Rows near named flat spaces through zero:
nf-tp: [ 286   69 -355  262  -70  -79  241    7  450 -252  177   33  -45   71
  -47  157   66   39   30   -2 -129  -53  258   20   28  -45  -79]
nf-tp: [-120  -33  -49  -53  -69   92   72 -108   41  -15   73  -27  111   89
  -77  -96  -37   31  121  200  -45    2  191  -64   -3   -4  -10]
zn-tc: [ -92  513 -394 -283  -34  -41   95 -455  441  -34  296 -292  131  287
 -346  -73  -97  143 -579  -27   68 -205  153 -301  110  205  220]
zm-tq: [-209  166 -277 -218  292 -183   59 -273   67  121   39 -134  -36  257
 -320 -192  -35  -98  -90  175  151  187  -13 -303  183  146  101]
zm-tq: [ -53 -127 -188  -33  -39  -55  145 -328   93  263 -101  114   -2  135
 -241   43   72   -4   92  240   30   99   19   11  -49    9  224]
zm-tq: [ 170   35 -204   42   70 -195  -13  -26   14  168 -231  178 -156   22
   40  230  133    1  -74  -24  120  105 -152  -62  -15 -103  195]
bp-ll: [-180 -184  139  -45 -571  446  311  -32 -312 -152  376 -332   70  -82
  317  362 -240  133   52  202 -148 -430  206  240 -378  252 -255]
zn-tc: [ -19 -144  258 -133  185 -172  -98  254 -449  250  -76 -142 -178  -51
  275  320  -29   56  261  263  319   85  -60  116   34 -272  -73]
zn-tc: [ -19  -37  122   18  -70   56 -146  150 -147   79  -64   -4   56   11
   27   68   39  -46   57   42    9  -40  129  121   45   68   51]
zm-tq: [-135  -79  168  -69  154   20 -162   99 -255   48   19  -27    8   66
  -64 -107  -47  -57  169  133   87  145  -31   13  126   12  -70]
zm-tq: [ 171  223 -182   59  130 -386   48  200  273   50 -203   94   24 -111
   33  216  147 -104 -344 -191   64  -98   71 -149  142   11   70]
bp-ll: [-139 -103  148 -119  117   25 -166 -114 -328  132  -31  142  -26   49
 -118  -68  -69   55   32   86  133  178 -367  -30   22   18   40]
zm-tq: [ 227  337 -480  234  -78 -166  151  -24  497 -346  -47  140   -3  -24
   61 -126  115   73 -252 -324 -191 -139  109 -295    0  225   91]
bp-ll: [ -32 -425  186  137  186  265 -364   40 -814   13  -38  292 -361  166
  -21  -85  -58  -43  554  133  104  552 -655  182  -33   56  -75]
zn-tc: [  -7  209 -147 -174    4   43   13 -145  275   38   88 -127  114  147
 -149   18  -10  -11 -231   55   29  -30  212 -138   72 -193   77]
bp-ll: [  78   32 -101  148  -46  -37   35  127   91  -95  -71   32  -12  -43
   65   -3   76  -88    0 -115 -103  -51  116    2    6  142   -4]
bp-ll: [ 269   26  -72   -3  -74 -317  431   91  479  117  -35 -205  -30 -240
  341  464   86  130  -18   95   72 -284  395   82 -136 -552  -55]
zn-tc: [  10  221 -252 -255  147 -102   79 -222  295  145   80 -199    4  226
 -145   89   -3   39 -130  222  176   73  225 -208  104 -372  115]
zn-tc: [ -20  344   30 -142 -173   62    4  197  227 -150  178 -239  284  -65
   73  190  -72  -35 -533 -160  -54 -388  351  -99   77   40 -113]
zn-tc: [ 199  140  -64  138  -81 -176  190  300  633  -98 -201   -4  235 -247
  192    4  191 -131 -101 -173 -210 -243  601  -61   38 -301  -49]
nf-tp: [ -48  370  -46 -116  208 -204 -338  227 -245  -69  -44  -62  -31   96
  102  -52  -17   95 -198  -90  223   -2  -64 -283  247  227   89]
zm-tq: [ -54 -138 -170   38 -198  480  172 -320  -68 -295  374  -70 -111  185
  -83  -85 -186   23  130   73 -192  107 -153   21 -228   59 -195]
zm-tq: [-148 -150   52  -91  -42  291  172 -106 -153 -154  287 -153  -34   30
   -6   12 -200  -82   39   92  -75   54 -124    4 -135  -45 -310]
zn-tc: [  -1 -106 -228  102 -140  138    5 -195  -48   95   56    9  -68  286
 -229   62   58  -31  222  242  -34   92  164  150    0  234  190]
nf-tp: [ 273   39 -103  185 -275  106  129  216 -130 -297  126  -80 -229 -140
  546  417  -47  208   15 -137  -40 -222  -40   75 -266  -40 -162]
zn-tc: [ 195  -37 -370   67 -285  -72  512 -368  538  180  183 -413 -144  156
  -12  313   89  160  246  327  -22 -250  609  299 -191 -127  218]
nf-tp: [ 366  120 -249  270   38    2   12  274  171 -338  158  -48 -218   59
  164  226   48  -48   23 -168  -60   40  102   47   56 -106 -178]
zn-tc: [-170  192 -312   33  -39   12  190 -137  156 -361  -14   40   59  -32
   99 -474  -48   37  -34 -143 -215  -45   20 -464  -85  341  -57]
nf-tp: [  66  132 -287  150 -172   96   62  -49  200 -251    7   22    9   77
   98 -193   53   92  116  -40 -179  -62  251 -145  -62  145   76]
bp-ll: [ 195  110  -33  -57  199 -320  -42    9  213  245  -62    7  -49   26
 -135  279   95   25 -200    4  222   25  -23   66  164 -267  141]
bp-ll: [  -9  -25 -198  100   15   11   21 -142  315   81 -151  -37   24  173
 -193 -368  172 -125  337  116 -141  130  427   20   72   23  232]
bp-ll: [  75 -195  229  123 -320  214  458   99  105 -502  589 -164   95 -292
  341  252 -297  326  117   75 -184 -368   69  186 -272 -211 -619]
zn-tc: [  24    7 -176  -60  168  -57  -51 -208   19  115   30   31 -113  241
 -210  -24   19   51  131  204  140  243  -58  -61   96 -139  132]
bp-ll: [  58  216   33   17  137   51 -444  206  -37   28   -3   -8   60  206
 -301  -27   78 -241 -276 -201   38   89   48   84  327  211  124]
zm-tq: [ 191    7  -82  124  115   25  -69   54   24  -95  121   53 -154   79
 -145  157    3 -131 -143 -170    4  135 -231  111   78    5  -90]
nf-tp: [-181  -10  161  -61  -16  -85   94  -20   42   -6 -141   29  148 -237
  100 -295  -19   27  -38 -118  -88 -132  -36 -126  -76  108  -22]
zm-tq: [  66 -149  221  363  -39   56   70  360  169 -471  115  184  175 -291
   57 -293  -22 -101  133 -287 -349  -95   56  110   45  180 -411]
nf-tp: [ -98   74 -105   98  326 -362 -191   92 -136  121 -240   30 -121  114
 -175 -333  141 -134  188  -22  107  182  -17  -82  282  503  216]
zn-tc: [ 182 -106 -129  204  198 -411  152  326  409  206 -566  316   78 -232
   44   69  341 -396   58  -78  -96  122  303  -87  113 -287   50]
nf-tp: [   1  100   32    9   33  -76  -74  240 -171  -90  -69 -110  -79  -75
  301   -7    2   41   73  -59   52  -65   64  -84    7   67  -44]
nf-tp: [ 142  -73 -169  127 -143    8  263  142   75  -97  166 -143  -77   24
  161  412   -3  -25  126  188  -28 -114  312  119  -66  -72 -175]
bp-ll: [  68 -465  182  261 -557   46  629  317 -215 -103   -5  -60  -45 -525
  762  637  -49  109  325  144 -196 -494  215  329 -539   21 -383]
nf-tp: [-183 -170  217  -54 -313  202  218   31 -203  -56  -82  -91   67 -304
  441  -40  -88   70  115  -22 -157 -253   33    1 -361   26 -137]
bp-ll: [ -13  274 -253  -90  -48 -166   68 -271  328   74  160 -102  128  196
 -320   45    3  145 -297   83   75 -177  195  -74  144  230  232]
zm-tq: [-143  308 -241 -256  157 -231  -82 -308  131  273 -148 -175  -16  226
 -178 -231   70   85 -112  103  198   30  126 -257  133  116  417]
zn-tc: [ 128 -110  -80   56 -112   72  296  119   11 -141  275 -197 -109  -10
  216  447  -94   21  119  201    6  -92  186  117 -118 -229 -303]
zm-tq: [ -33 -182   23   45  204   71 -187 -113 -206  118  -15  105 -151  200
 -300 -161   22 -139  232   80   52  355 -248  128  108   63   67]
bp-ll: [-161   22  102 -176 -150  254   86  -37 -323 -190  163 -104  -25 -129
  295   80 -228   93 -207  -93  -16 -125 -313 -163 -252   26 -239]
bp-ll: [  15   -8 -185  138  -25  -49   78   32  -60 -117 -159  132 -106  -60
  160  -89   58  -31   82 -101  -90   37  -92 -148  -95  204   16]
nf-tp: [-158 -240  323  -39   83  -42  113   68 -188   59  -40  -11   10 -251
   79  -81  -80  -90   77  -43  -16   -7 -228   93  -86    9 -212]
zm-tq: [ 152   -9 -126   38 -221  104  154  -19  114   -5  132    7   19   21
    1  458  -10  -14 -223   31  -32 -140   72  115 -102  -92  -47]
nf-tp: [  66   20 -124   12    7 -149  148  -39  328  125  -13  -25   94   42
 -160  131   87  -68  -46  119    1  -52  294   40   86 -109   64]
[-126  -19  220   91   37  291 -403  204 -344 -177   37  153   93   51
 -222 -257  -50 -273 -157 -293 -146  126 -273   72  155  445 -108]
bp-ll
[ 230  208 -454  149  -77 -267  189 -233  557   47  142 -218  -70  284
 -185   62  150  240  190  238   45 -144  583  106  127   98  333]
zn-tc
[-137 -191  287 -344   81  -27 -305 -296 -380  742 -181  -11  -32  221
 -269  217   43  121  146  439  405  190 -138  276   54 -296  446]
nf-tp
[-111 -415   74   50   27  287  105 -117 -351  -98  244  129 -106  107
 -125   38 -165  -53  378  300  -38  305 -290  109 -101  -86 -313]
zm-tq
[ -29   47 -219 -113   10 -271   58 -398  224  432 -189   65   36  179
 -299   18  144  144   13  268  166   16  133  -18   57   16  476]
zm-tq
[-118 -148  383  163  232 -195 -102  313  -75 -174 -228  164   83 -344
  183 -621   35   -7  374 -201 -127   67  -86  -51   86   88 -182]
zm-tq
[  79  -12 -190   39  278   11 -228  -81 -101  -37  106  281  -91  324
 -384   14   -7  -49   41  145  126  430 -282 -104  243  -88   -3]
zn-tc
[   3 -362  364   24   70    9  -34  291 -447  140 -163   24 -161 -208
  363  179   -5  -33  419  139  102  126 -139  208 -126 -316 -184]
zn-tc
[ 130   24   58  192  236 -214 -111  213   32 -195  -54  171  -78 -120
   42 -206   41   26   85 -219   -9  111 -203  -44  139   42 -107]
zm-tq
[-110 -212  172  -41  -41   97  110  117 -138   62  -25 -169   -2  -75
  202    1  -24  -70  348  214  -25    1  242  101  -95 -180 -142]
nf-tp
[ -18 -187   35  105   16    6   19    4 -191  -30  -61  163  -86  -48
   57  -57   -3   27  231   47  -22  118 -190   23  -70   58  -51]
bp-ll
[  94  398 -223 -167  145 -265 -227 -142  152  277 -186 -143 -107  191
  -98   13  139   80 -292 -104  244  -15   44 -122  159   38  470]
zm-tq
[  83   59  172   91 -178  100   45  277  219 -252   22  -69  177 -242
  299  -75    2   41   -5 -180 -197 -253  315   28  -68 -168 -183]
zn-tc
[-160  329 -124 -129 -192   47    1  103   45 -171  -19 -154  213  -19
  231 -100  -34   69 -221  -38  -71 -289  362 -331   -9  216   32]
bp-ll
[-201 -222  475  137 -482  424  364  494 -273 -641  142    3  266 -717
  738    2 -273  -98 -187 -440 -491 -516 -121  -43 -473  219 -782]
bp-ll
[-112  208   49  -54  -44  -58  -13  138 -225 -237   49   33   51 -202
  213   23 -138   74 -431 -304   -1 -225 -338 -247  -50  384 -156]
nf-tp
[  93  -17 -141  -24  222 -294 -133 -100 -101  369 -268  152 -196  142
 -137  151  155    3   69  128  258  236 -182    7  110  -62  325]
bp-ll
